Below are the code and all the weights of a small trained network. Each question names an input and a class and asks about switching units off, where a switched-off unit gives its printed mean instead of its output.

import numpy as np


def w(rows, s, z=0):
    codes = np.array(rows[::2]) - 128.0
    scale = np.full(codes.shape[1], s)
    scale[-1] = z or s
    return codes * scale


def f(y):
    return np.maximum(y, 0)


def log_softmax(a):
    a = a - a.max(-1, keepdims=True)
    return a - np.log(np.exp(a).sum(-1, keepdims=True))


def net(x, mask):
    res = np.array(x, float).reshape(1, 7) / 4 @ E
    y = f(res @ A[0][:, :-1].T + A[0][:, -1])
    res = res + np.where(mask, y, B[0][:, -1]) @ B[0][:, :-1]
    return log_softmax(res[-1] @ U[:, :-1].T + U[:, -1])


A, B = {}, {}
E = w([
[142,106,91,142,133,186,101],'x0',
[136,205,104,135,155,77,75],'x1',
[152,153,173,184,136,136,133],'x2',
[97,170,126,188,95,204,60],'x3',
[2,156,139,164,84,139,207],'x4',
[71,176,213,141,179,124,110],'x5',
[115,80,71,137,241,140,120],'x6',
],0.0087)
A[0] = w([
[114,130,178,145,226,102,137,137],'N1',
[171,159,150,100,90,58,91,113],'N2',
[154,57,64,111,148,143,110,144],'N3',
[73,181,132,149,127,186,108,236],'N4',
[169,108,135,204,61,239,133,136],'N5',
[105,187,150,140,200,105,136,150],'N6',
[199,80,46,140,152,94,162,86],'N7',
[155,146,115,207,67,213,130,129],'N8',
[125,143,117,87,138,171,106,98],'N9',
[147,124,141,130,154,124,134,204],'N10',
[128,87,112,91,161,146,98,162],'N11',
[124,136,143,121,102,145,90,132],'N12',
[75,150,153,79,154,178,67,106],'N13',
[116,73,170,101,79,124,212,139],'N14',
[112,93,165,112,134,207,87,163],'N15',
[147,59,117,133,101,109,154,233],'N16',
[91,217,116,114,137,116,162,129],'N17',
[173,155,140,119,129,90,128,159],'N18',
[177,119,150,116,109,92,135,184],'N19',
[77,164,165,151,175,115,134,194],'N20',
[36,180,99,164,83,102,99,189],'N21',
[70,195,102,133,121,122,113,123],'N22',
[79,85,148,92,64,116,168,147],'N23',
[150,128,161,150,189,102,160,111],'N24',
[153,92,143,129,183,120,138,250],'N25',
[153,56,101,115,151,140,105,137],'N26',
[126,85,110,66,169,192,89,167],'N27',
[144,120,122,78,132,151,84,124],'N28',
[253,181,147,63,95,33,130,150],'N29',
[116,83,151,76,110,143,169,171],'N30',
],0.011,0.0025)
B[0] = w([
[135,87,178,157,203,154,105,204],'N1',
[151,126,155,105,89,74,68,202],'N2',
[98,136,37,106,118,175,138,212],'N3',
[115,187,182,95,118,167,108,246],'N4',
[209,119,168,47,126,220,164,243],'N5',
[111,121,148,149,195,144,92,207],'N6',
[140,116,26,81,187,165,132,213],'N7',
[208,133,186,48,125,182,150,234],'N8',
[116,126,126,142,94,131,147,155],'N9',
[129,104,129,137,140,133,119,161],'N10',
[95,122,96,167,82,155,119,186],'N11',
[128,129,143,109,102,143,134,171],'N12',
[81,140,161,173,74,114,126,197],'N13',
[150,107,141,154,141,61,226,230],'N14',
[119,115,162,145,56,173,120,196],'N15',
[138,122,70,130,155,102,176,194],'N16',
[96,177,126,136,144,113,102,206],'N17',
[120,102,138,115,118,93,82,178],'N18',
[142,116,104,110,115,88,108,179],'N19',
[122,144,161,157,206,147,108,218],'N20',
[110,226,121,111,139,109,150,255],'N21',
[100,195,120,105,121,128,114,208],'N22',
[155,141,140,163,134,62,207,222],'N23',
[151,87,147,142,180,139,118,172],'N24',
[116,78,115,165,146,145,115,193],'N25',
[79,124,59,130,104,151,145,196],'N26',
[85,110,104,169,51,165,129,206],'N27',
[103,103,122,143,88,115,132,172],'N28',
[170,94,132,100,80,28,4,253],'N29',
[141,121,123,169,124,94,178,190],'N30',
],0.023,0.0086)
U = w([
[171,152,172,75,109,189,148,251],'0',
[68,254,147,114,168,105,109,79],'1',
[79,114,128,171,68,174,117,28],'2',
[156,115,109,100,120,38,45,200],'3',
[106,91,161,189,215,156,89,73],'4',
[108,102,12,108,146,151,130,144],'5',
[153,131,122,158,141,66,207,46],'6',
],0.0077,0.0016)

Each question gives the input, the list of numbers given to net, and the class t.
The units are the neurons (one row each of A and B). Each row of codes is followed by its name. A weight is (code - 128) times the scale printed after its matrix; where a second scale follows, it is the last column's (A, B and U).
mask holds one flag per neuron, in row order. A switched-off neuron (its flag False) gives its mean, the last column of its row in B, instead of its output. The means were averaged over made-up inputs and are rounded, as every weight is.
A unit's drop is (log p(t) with every unit on - log p(t) with that unit switched off) / (log p(t) with every unit on - log p(t) with every unit switched off).
The circuit of an input: a set's keep is (log p(t) with only the set's units on - log p(t) with every unit switched off) / (log p(t) with every unit on - log p(t) with every unit switched off). Starting from the 12 units with the biggest drops (on a tie, the unit counted first), units are removed one at a time, each time the one whose removal leaves the highest keep (on an exact tie, the one counted first), for as long as the keep stays at least 0.8.
circuit, biggest first: the units of the circuit, biggest drop first
k most important neurons: the k neurons with the biggest drops, biggest first
drop of u: that unit's drop, to one decimal
input [-2,-8,5,-7,-1,8,0], class 4: circuit, biggest first -> [N1]
input [2,-3,-2,-4,8,6,-7], class 6: 2 most important neurons -> [N14; N23]
input [-8,2,8,3,4,-4,8], class 4: circuit, biggest first -> [N1; N6]
input [-7,-7,-6,4,-4,1,-6], class 6: circuit, biggest first -> [N14; N23]
input [8,-4,-1,-5,8,-7,2], class 6: 2 most important neurons -> [N14; N23]
input [5,-1,-8,4,-7,-1,-4], class 2: 2 most important neurons -> [N27; N15]
input [-3,-6,-1,-7,-6,7,7], class 4: 2 most important neurons -> [N1; N24]
input [0,5,-4,2,-3,3,6], class 4: 2 most important neurons -> [N1; N6]
input [-4,-8,6,1,7,3,-7], class 6: 3 most important neurons -> [N14; N23; N30]
input [2,2,-5,3,-5,-6,-5], class 3: 2 most important neurons -> [N29; N2]
input [-7,0,-1,-6,-1,-8,2], class 5: 4 most important neurons -> [N7; N3; N16; N26]
input [-4,-6,5,-5,-6,1,0], class 3: drop of N28 -> 0.0
input [6,-5,6,6,7,5,4], class 0: drop of N5 -> 0.1
input [-1,8,0,-7,4,0,-2], class 3: circuit, biggest first -> [N29]
input [-6,5,-7,-8,7,-6,5], class 6: 4 most important neurons -> [N23; N14; N30; N27]
input [-4,-5,2,-8,-6,-6,-5], class 3: drop of N29 -> 2.1
input [-3,-6,-3,3,-4,-3,-8], class 3: drop of N19 -> 0.3
